Rows are numbered. After the first four, each row is followed by the numbers of the three nearest rows among all rows above it, by straight-line distance, nearest first.
1: [ 17  19 -13 -23  34   8   3  -4   0   5 -12   1  -6 -18 -10  -9   1  23
   4  -2  42  -4   1 -24  -7  37  -2   2  18 -36   0 -13 -23 -14 -16  21
 -35   2  14 -27   5   8  -8  26   4 -23   4 -14]
2: [ 15   6  -2  -1  27 -13   1   3  -8   4  19 -17   2  -1 -19   8   3   2
  12  -3 -26  10 -11 -38  -2  30 -15   1   1 -38   1   8 -26 -16  -6 -18
 -12  -5  15 -30  11  -1 -10   6 -24   5  -4  -2]
3: [ 13 -12 -16 -13  18 -13   5  -7 -15  -5 -14  26  -3 -19 -23  -8   9 -34
 -24  -5   1  24  16  -4  -5 -24  21  21 -30   0   7  -4   1  32  -7  21
   4   9  21 -24 -11 -33   0   5  13  10 -16 -10]
4: [ -8   4   7  -5  12  -8   5  -7  34   9 -16  -8  -9  -7   3 -15 -11   1
  -1   4  31 -34  25   1  -7  12 -23  -5   1  -8  12  11 -11 -13 -31   5
   9  -2  15  19   7   3 -15   7  -3 -52  34 -16]
5: [ -5  21   9  28 -11 -12  10  -7   6   5  -7 -10  -8 -11   4  -3  -6  17
  -6 -16  20 -15   6  22 -10   6 -12   9  11  -6   5 -10 -29 -21 -20 -10
   9   6  12  14  24  17 -12   6   3 -38  33 -30]
4 1 2
6: [ -3  -9  11 -17  29 -10  -3  23 -11 -10   9   2  -1  -6 -12   8   7  -2
 -15   8 -20   2 -30 -21  18   5   3  10  -1 -10  17   2  -3  28   2  25
   1 -17  -4 -44 -25 -11  -1   7  -1  28 -10  21]
2 3 1
7: [  0   9   7  24 -27  -7   1   8  20   0  15 -21  -8  -6 -14  -3   4   4
 -12 -13  -8 -24  -9  19 -16 -35 -16   0  -5   7  24  -8 -14 -28 -19 -14
  10 -10  -9  26   6   7  -8 -21   7 -40  13  -4]
5 4 2
8: [ -3  21  15  26 -21   1  10   0  -2  -8  13 -11   6   1  -4 -11  10  -6
  26   9 -21 -49   4   6   6   2  -9  -3  28   6  10   5 -10 -18 -30 -10
 -12  -5  -8  11   2   3  -9  14  11 -45  22  -2]
7 5 4
9: [  0  15  26  15   9 -10  -6  -3 -12   8  30   2  13  13  -5   9   3  14
 -21   1 -30  14 -22  -3  12  10  27   6 -12 -19 -10  -6  20  19  36   6
   1  -5 -18 -61  -4 -21 -12  -6  -6  29  -6  10]
6 2 3
10: [-32  15 -14  -9  38   4  -8   9 -21   4   2   3  14  -8   9  14  -3   6
 -59  -6  43   3  10  -9   6  31  14   8 -24   5   0   0   2  34  23  17
   1 -10 -18 -26  25 -15   1   1  -1   1  -3  14]
6 9 3
11: [ -1   8  -2 -12  40  21 -11   2   6 -15 -10  -3  15 -19  15  -4   0  14
  23  25 -17  -3  -3 -19  26  40   2 -16 -12 -26  18   2  11   8   6 -11
 -24  -8  -8 -19  -1 -10   2  27   7  17 -12 -12]
2 6 1
12: [-17 -15  20  25 -26  -6 -11   3  10  16   5  -1   9   7 -16 -10   1  -6
 -17  -5 -17 -20 -24  15  -6 -29 -14 -15 -15  26  -4  -2  25   5  31  -9
  -4 -12 -27  23  -3 -10   5  -5   3 -12   0  34]
7 8 9
13: [-15 -21  10   6 -31 -21  -2   2   8  -7   2   3 -11  20   2   0   3  -4
   6  13 -11  10  -5  17  -9 -33  -8  14 -11  18   4  14  11 -13   8 -14
   4  -4  -9  17   1   3  11 -30   5   1   4  24]
12 7 8
14: [-12 -12  -6  11 -32 -13   2   2  24   3  11  -2   3   3   1  -7  17   4
  30  16   3  -4  -9  21  -5  -1 -20  11 -11  10  16  25  14 -27   1 -18
   4  -5  -5  51   0  12  18  -6 -26  -6  24   0]
13 7 12
15: [-11 -13   8  15 -25 -13  -5  -4  13  11  11 -21 -10  21  17 -10 -15  24
  18  20 -13 -29   4  16   2 -13 -18 -11   0  -7  15  -7  13 -22   5 -14
   7   4   7  37   3  20  14 -14 -19  -1  -7   2]
14 13 7
16: [-18 -16 -15   0  27   5  -7   5   3   2  -6  14 -12   7   7 -16  -8   5
 -24   1  25  29   6  -9  12 -12  10   0 -30   1  11  -1  18  18  10  16
 -10 -18 -13 -17  12  -5 -22  -6  15  30 -41  10]
10 3 6
17: [-19 -19  12   8 -29 -14   2   5  14  -3  -4  17 -13  10 -22 -23  18  -2
  15  11   1  -6 -11  16   5 -39 -13   7  10  28  19  10  37 -22  15 -19
  -7 -12 -13  51 -16   2  22 -17  -6  -1  -4   6]
13 14 12
18: [ 15  10  23  12  -2 -10  24   9   9  -1  -4   6 -13 -16   6 -27  -1  17
  13   9 -24  -4  -3   9  -7   7 -20 -17  13 -10  -3 -10 -25   5 -20  -6
   4  -5  -1   5   0  17  15  17  -9 -28  19   9]
8 5 4
19: [-41 -29   4 -16  20   2 -15  13  -3   3   7   1   9  19  20 -12   1   0
  -4  21   0   0  -5   3  10 -12   7  22 -26   8  12  -7  28  24  20   6
 -22 -19 -13   6 -19 -10  15   3  -2  38 -25  24]
16 6 13
20: [ 14  -2   8  16  37  -4   7   2  -8  -3  21   2  10  -4   3   4  -2   6
  -7  15 -39  16 -12  -5   3  10  14   6 -22 -17  18 -10  -4  29 -10  20
  -5 -20 -25 -48   0 -11  -4  -4  10   7  -1   8]
6 9 11
21: [ 34   5   0  -9  30  -4  10  -7   3  11 -23  15  -3 -15 -23   2   6 -24
  31  18 -22   7  -3 -10   1   3   7  -8  23  -1  15  13 -25  -2 -21  11
 -15  21  15   4 -12   2  11  26   3  -7  15 -11]
18 2 1
22: [-10  -4 -30   7  -6  -7 -14  -5  10   1  -3   8  10   9   7  11  -7  -2
 -33 -22  16  40  -9  20  17  22   5  18 -28  11  -9 -15  16  29  26   1
   1  -3 -21 -15  11  -5 -14 -10  11  15 -14   1]
16 10 9
23: [-14 -22  -2 -10   2  -7  -9   5  -4  -6  -6  -4  -9  10   7  -4   4 -12
 -36  -5  36  -4  -1   3 -11 -28   0  15 -12  23   7  -4  37  14  35  11
  -5 -26  -6  -3  -5 -13  11 -18  -6  23 -16  18]
19 16 13
24: [ 14  -7  21  -4 -15  -1   9  -5  13   3  -4  -3   0  -4  -3  -1   9  19
  11   3 -17 -43  17  -5  -8 -15 -19 -11  12   4   3  14 -13 -15 -17 -29
  -4   2  13  23  -1  18  12   9   6 -24   0  -7]
8 18 15
25: [ 10  11   1  12 -14 -26  13 -15   6  -2 -10   2 -25 -17  -2  -9   1   0
  16  -2   5  -3  16  16  -9   4   5  19  21  -1  14  15 -16   0 -27   2
  20   9  13  27   5   0  -2  11  13 -53  23 -14]
5 4 18
26: [ -3  19  -2  12 -12  -9  28  -4  13 -10 -22  -2  -5  -4   4  -5   5   5
  -4  -2  33  -3  16  34  -3  25   0   6  -4  -8  -1  -5  -3  -7  -1  -2
  14   3  -7  29  14  14   7 -12   1 -29  11 -22]
5 25 4
27: [ 29   0   6   3  21  -5  -2 -16  -5  -1   7   7  14 -18 -12  28  -9   1
 -11 -18 -39  32   4 -11   5  12  11  -3  -2 -22 -21   1 -15  35  27   8
  -9   9  -4 -46  -9   4 -23   4 -14  33 -18  20]
9 20 6
28: [ 17  -9   9   0  21  34  -7  -3 -20 -11  -4   0  -1 -17  10  17  15 -13
  -7  10 -45  33 -18  -1   9   2   8  -9 -23 -18   8 -13 -10  30  25  -1
  -1  -5 -26 -34 -26   2 -12  -1  13  20 -19  25]
20 27 6
29: [ 19   3  38  18  -1  -1  12  12  13   5  -1  -7  -2   2   9  -4  -3   3
  15  30 -30 -25 -15   2  -9   9  -3 -15   0 -22  22  12 -14 -19 -15 -23
 -11  -1 -10  21  -8  27  15  17  -4 -55  12 -20]
18 24 8
30: [-21  -1  -4   3 -22  -8   5  23  16 -15  11 -20  -7   5  -3 -15   9 -11
  15  -1   3 -32  -7 -34   1 -17 -18  -9  22   9  10   6  -9 -34 -25 -29
   2 -18  13  -1  20  17   7  18  -4 -43  11 -25]
8 24 7
31: [  3  -3   0  11   2   8 -11  -5  -7  -6 -29  30   2  -2   9   1   6   6
   9  31   3  41  14  12   6  -6  23   8 -25   6 -14  -1  12  32  17  30
   0   8 -19 -15  -2 -16   6 -25 -13  30 -19   6]
16 22 3
32: [ 16  -5  15  10  21  -9  -4   9  14   7   6  10   8  -1  -3  15 -20  11
  14  17 -51  25  -6  -2  12  23  21  11  -7  -9  16  11  17  30   2  -1
 -22  -1 -16 -23 -16  -6 -14   8   3  18 -15  37]
20 27 6
33: [ 31  11   1  -6   8  -9  -3   2  -1   5   3 -13   4  -9 -19   0   8  -4
  22   8 -16  -4  -2 -16   5  13   7  -6  26  -5  23   0 -31 -13 -16  -3
  -2  15   7   9   9  -9 -15  15  -1 -45   5 -21]
21 25 8
34: [ 22   8  29  14   8   7 -11  10  -1   0   3  -5  -3  -1  19   2  -7  14
  29  17 -36 -16   1  -2   9  18  -5 -17   4 -24   5  10 -17  30 -24 -20
  -6   8  -2  17 -16  14   6  10  -9 -24  34  -9]
29 18 24
35: [ 25   0  13 -10  33  -1  22  -9  22 -18 -24  14 -17 -16   1  -8  10  -9
  44  33   8  12   5   2 -11  21   9  -5  12 -13  27  23 -15  -2 -38  15
   3   1   7  30  -8  18   1  10  -3 -16   4 -26]
21 25 33
36: [-31 -18   6  -2 -35  -4 -26   4  -2 -13  19  -7   3  17 -19  11  12  13
 -29  -1   9  -6  -9   3   1 -15  -2   8 -21   8   8 -11  20   5   9 -18
   1 -17 -16   6   2 -11  -8 -24  -8  -8  -9  13]
13 12 23
37: [  6  19   0 -11  19  -1   1  -1 -11 -10 -17   3   3 -12 -19  -5  13 -15
 -10 -14  -2 -14  -1  -5 -18   7  -8 -10  18  -6   8   7 -43   7 -52   5
  -5  11   9  -9  14  27  -7  17  17 -33  26   3]
33 21 18
38: [  8  16  21  -4  38  10  11  -3  -9   0  22   1   8  -7 -22   9  -2   1
 -17   8 -29 -30 -21 -30   4  33   0 -12   2 -44  30   8 -30   3 -24  -9
 -13   1  12 -25  -8   1 -10  27  16 -26  11 -14]
2 33 37
39: [  0 -10  -1  -1   6 -21  -4   6  -4 -13  26   8   4 -11 -12  -5   1   1
  13   9 -17 -20  -8 -32  14  13  17 -13  15  -9  27  12 -34   3 -18  10
 -30  -2  15 -32  -2   4 -17  15  -4 -49 -15  10]
33 38 2
40: [-27 -10  14  -7 -15 -11 -20   7   0   2  30 -13  20   7  -9  19  -8  29
 -35 -33   7 -17  -9  -2  13 -14  -3  -3 -10  21  11   5  18  -8  16 -22
   6  -8  -6 -18  -9  -6   0 -14  -8   4 -11  12]
36 12 23
41: [ 12  -2  15  -9  14  12  -9   8  -6   0  20   2  16  -7   5  26 -29  -1
 -26 -18 -60 -14 -33  12  -9  19  -5 -29  -6 -11 -38 -18  -2  24  32  -3
   4  -3 -27 -51 -27 -24  -3  14  21  44   7  33]
9 27 28
42: [ 14  -9  16   2  -9  -5   1   0 -24   0 -17  43  11  16  23  27  -3  -2
  -1 -11 -20  31 -15  12 -13 -14  25   7 -11  22 -13 -17  -3  33  29   6
   9  -2  -5 -15 -10  -6 -12 -20  13  16  -9  24]
31 28 22
43: [ -1  -2  13  25 -25 -28   0  -5  -7   2  44 -10   4   9 -19   7  -5  25
 -10 -50  -9 -32  -2  23   4  -7 -19 -19  11   3  -8 -15 -21 -33  -2 -12
   9   7  -3  10  25   2  -5   7   5 -43  31   7]
7 5 8
44: [-26 -22  29   9  20  -1  13  17  -6  -7  14   3   5 -13   3  -7  20   6
   4  14 -47 -13 -15 -28  13  12   7  16 -13   6  26  28  15   9  -4  -2
 -16 -16   6 -30 -23  -6  -1  14  14   4 -11  29]
6 32 20
45: [ 29   5 -10  -2  21   7   7  -3  17  10 -29 -13 -22   4  29  -9 -10  -3
  27  17  -3   7  10  -1   2  22  14   0  12 -26   3   3  -5   5 -39  16
   8   8  24  -2 -15  17   7   7  -4   5   3 -17]
35 21 34
46: [-13  19   7  28 -25  -4  -4  -6  29  10   9 -19   0   3  16   3 -14  38
  25   2  -4 -30  -6   5  -6  11 -16   1  17  -4   9  -2   5 -45  12 -25
  -9   6 -10  32  11   5   6 -16 -10  -8   5 -13]
15 14 24
47: [-24   1  -7   8 -20  -2  22  -9   1  -2 -22 -20   2   7  14 -29 -14  14
 -14   0  58 -14  17  20 -17   2  -2   1   1  11  15 -12  -7 -31 -10   4
  -3   0   9  31  25   6   7   6   7 -25  23 -22]
26 5 4
48: [-40 -16  17  -3 -16 -21 -25   9   2 -12  14   3  11  32 -11  -5 -28  17
 -50 -19  17 -18 -10   9  -7   7 -17   1 -27  20   5 -10  14 -11  17 -17
  -3  -8 -15   2  16   3  -4 -29  -6  -8  -2   2]
36 40 12
49: [ -4 -12  11  38 -27 -22   2  14   1   7  15  -1   2  14   1   7 -16  11
 -17   6  -5  23 -15  30  -1 -11  -4   1  -8  -5   9 -13   0 -22  23 -24
   8  -5 -26  19  10   7 -15 -10 -11 -18  16  -6]
13 7 36
50: [ 24  27   9 -17 -11 -15   8   9  -6  -8   5 -14  -7 -12 -11  10  10   5
  15 -14 -20   7  -8 -28  10  12  -2  -1  28 -21  -1 -10 -42  -8 -11 -18
   3   6  11 -12   2   9  -8  14  -4 -35  13  -3]
33 2 18
51: [ 37  -6  10   3  35  -8   9  11  10  -2  -9  20   7  -2  11  11  15  16
   4  15 -28  33 -10 -14  10  11  21   1  15 -34  30  -4 -10  19  -7  16
  13   5   0 -14 -13   6   7  11 -13  14  -5   0]
20 32 6
52: [ 23   4   3  -4  24  19  12  -8   2 -13  -3  16 -10 -16 -23 -14  11 -16
  35  28 -31  29 -16 -21  10  -3  13  -3  -1 -12  18  18 -12  23 -44  24
 -12 -12  16  -9 -21   4  21  19   4 -19  -2  11]
21 35 51
53: [-21 -22   5  -2  -4  19  -3  -8  11  -3 -16   1   7  19  20 -21  -8  -2
   5  11  24 -12  20  29   9 -16   3   8 -31  16   6  -4  26  -3   9   9
  10 -25 -12  35  -6 -19   5 -30  12  31  -5   2]
23 19 13
54: [ -2  11   6   3  -1  -9   1   2   8 -10  -8   1  -7 -17   7  -5 -10   3
 -11  -9  19 -11   5  -7 -22  12 -18   1  17  -7  -6 -14 -33 -14 -20   5
  13  -3  18  -1   3   2  -6  19   8 -51  31 -30]
5 4 25
55: [  0  24   9  21 -13   1  18  -9  -3   6 -13 -18  -7  -5   4  18  -8   2
  -7 -29   9 -10  15   5   4  10  -7   0  21 -18  -1  -7 -32 -24 -20   9
  -3  13  20   4   9  13  -9  16  -3 -41  33 -21]
5 54 25
56: [  3  15  -2   4 -24   4  10   1  30  -1 -18 -12   3  -6  25  -2 -27  30
   4  -3  17   1   5  27  -3   6   5  12  -1  -7  -7 -12  -9 -37   6  -6
   7   7  14  30  27  18   5 -13  -7 -22  34 -19]
26 5 47
57: [ -8  13   6   5 -54 -14  14   9  19  14  18  -8 -16  -5   3 -14   0  17
 -33 -23   2 -36   4  28 -15 -32 -27 -17   8   4   0  -9   1 -19  -8  -6
   5 -10  -8  11  20  20  -6  -2  19 -42   7  12]
7 43 5
58: [  6  -5   4  -2  -8 -13 -15  10 -11   2  12  13  19  -2  -1  22  -3   5
 -36 -19 -31  10 -10  -4   6  22  19  -6 -25 -14 -26 -24  -3  31  10 -19
  -3 -17 -15 -54   1 -15 -13 -20   1  23   0  23]
9 27 41
59: [ 18   2  -9 -13  36  15 -12 -12   0 -18 -10  -3   3  -7   6  22  -5  -8
  11   9 -19   6  -9 -25   2  18   9   1  18 -25  -7   5   8   1  -8   6
 -13   5   0 -15  -3 -15  -7   9 -18  34 -14   2]
11 2 51
60: [-19  -3 -15  12  -8   4  -7  -7 -10   1  -5   1  -3  15   0  -1   4   8
 -13  -4  21  11  -4  32  -1  -7  -1   1   0  11   9   6  24  -1  31   3
   5  19 -10  45   7   2  -1 -20   4  32   1  10]
53 13 23
61: [ 28   2   5 -13  45   8   7  -6 -13   4 -22  24  11 -18  16   8  -6 -11
   4  17 -18  28  -5 -14  12  23  16   3  -5 -26  -8 -10  -6  19 -19  22
   4   9  -7 -25  -9   1  -5  11  15   5   3 -11]
51 59 20
62: [ 29  10  15  -7  28  13  -4  -5 -18 -10  11 -14   9  -5  11  23  -4   7
  13 -28 -29 -15 -11 -21   1  59  -4  -6  31 -17   0 -12 -12 -10  -3 -14
  18  19  -5 -39  -2   8   9  27  -9  -1  14  11]
2 50 59
63: [ 18 -12 -18  -9  12   0  -2  -5 -11  -6 -24  10  20  -4  -3 -11   7 -21
  -7  -2   2  45  10 -24  -3 -22  16  15   0   6 -16   1 -31  56  -7  21
   2  17  12 -20  -1  -9  -3  21  15  17 -31   1]
3 61 31
64: [ 14  23  -8  -8  37  28  10  -6  11  -7 -14  -9  -4 -19  15  -2  -5   3
  19  14 -10  -7  25   4   7  36  16 -21  18 -29  -7   1   3 -11 -39  -3
  13  13  19  11  12   3  17  24  -2 -13  10 -16]
45 35 21
65: [  8   4  11   4 -18 -11  22  10  17   6   8 -12  -7  12  -2   2 -13   1
  31  19   0 -16  -3   6   4  23  -6 -21  13 -19  25   3   8 -37 -10 -36
 -13  -4  -1  41  22  21  17  -4 -13  -2  18  -5]
46 15 14
66: [ -8 -28 -14  -7  17   7  -5  -7 -18  -4   0  11   0 -12 -16  -5   7 -31
 -23   8 -20  21  -9 -12  -8  -2  15  34 -21   2  12   4  18  39 -26  29
  -4   7   9 -44  -2 -15  -6  12  12  25 -12   7]
3 6 63
67: [  1  22 -10  -2  30  10 -10 -15   1 -12   4  -7  10 -22   5  -1   2   8
   2  -1  29 -26   7   0  10  33   3  -2  -2 -39   1 -11 -22 -11 -10   7
   1   3  -1  -8  14  18   3  12   0  -9  11 -21]
1 64 54
68: [  6   5  25  -3 -11 -15  -3   1  -9   5  14 -18   2  11  21  19 -12  35
  10 -24  -1 -28 -10  19   0   2 -10 -17  22  -5 -24  -3  -7 -50  22 -39
   9   5   2  12  14  16  10  -5  -3   8  39   2]
46 43 56
69: [-24  -9   2  13 -19 -25 -17  13  -6 -11  34   1   9  25 -14 -11  -1   0
 -32 -11   3 -15  -4   5  10 -39  -7   6 -17  -1  25 -18  30 -12   9   3
  -6 -21 -10 -20   3   1 -16 -18   9 -16  -5   7]
36 40 48
70: [ 12   5   2  22  -7  -2  13   2  16   0  -6  -6  -1 -10   8  31  -2  28
  13   9 -16  -7   4  19  -1   8  -5 -13  -1 -15   5 -23  -9 -38  -9  10
   4  11   7  32  13  15   0 -11  -2 -34  34 -20]
56 5 55
71: [  2  22  -6  -5  50  -2  -2 -13  -4   8 -24 -10  14 -24  -9   9  -4  -8
 -36 -20  14   6  -5 -14  -5  34  11  10  14 -26  -9  -1 -18   9 -23  28
   2  -1  16 -50   4 -13 -14  26   9   8   1 -21]
1 61 67
72: [ -7 -25  -2  -8  26  11  -9   7   2  -5 -41  25 -13 -10 -14 -21   3 -25
   5  38   5  43   4  -8   4  20  24  16  -4  11  13   1  19  46 -16  30
 -12   5   7   1 -20 -19  18   4  -4  24 -15  19]
31 66 3
73: [-16   7   1 -28  37  19  -4 -18   0  -6  -3  17  -4 -20  14   7  -4 -14
   3  -4  11  12  10 -22 -10  32  -1   5   8 -14 -12  -4 -17  16 -26  38
   5  -3   3 -22 -13 -24   8  21  16   8   2  15]
61 71 59
74: [ -6  -3  13  24 -34  -9  -9  -6   0  18  20 -15   1   3   2   2   8  30
  -7  12 -17 -17 -15  24  -7  -9   7  -6  -6   0  18  -2   0 -29  25 -22
  -7   2 -34   7  22  27  -6 -24 -12 -30  15  -3]
49 46 7
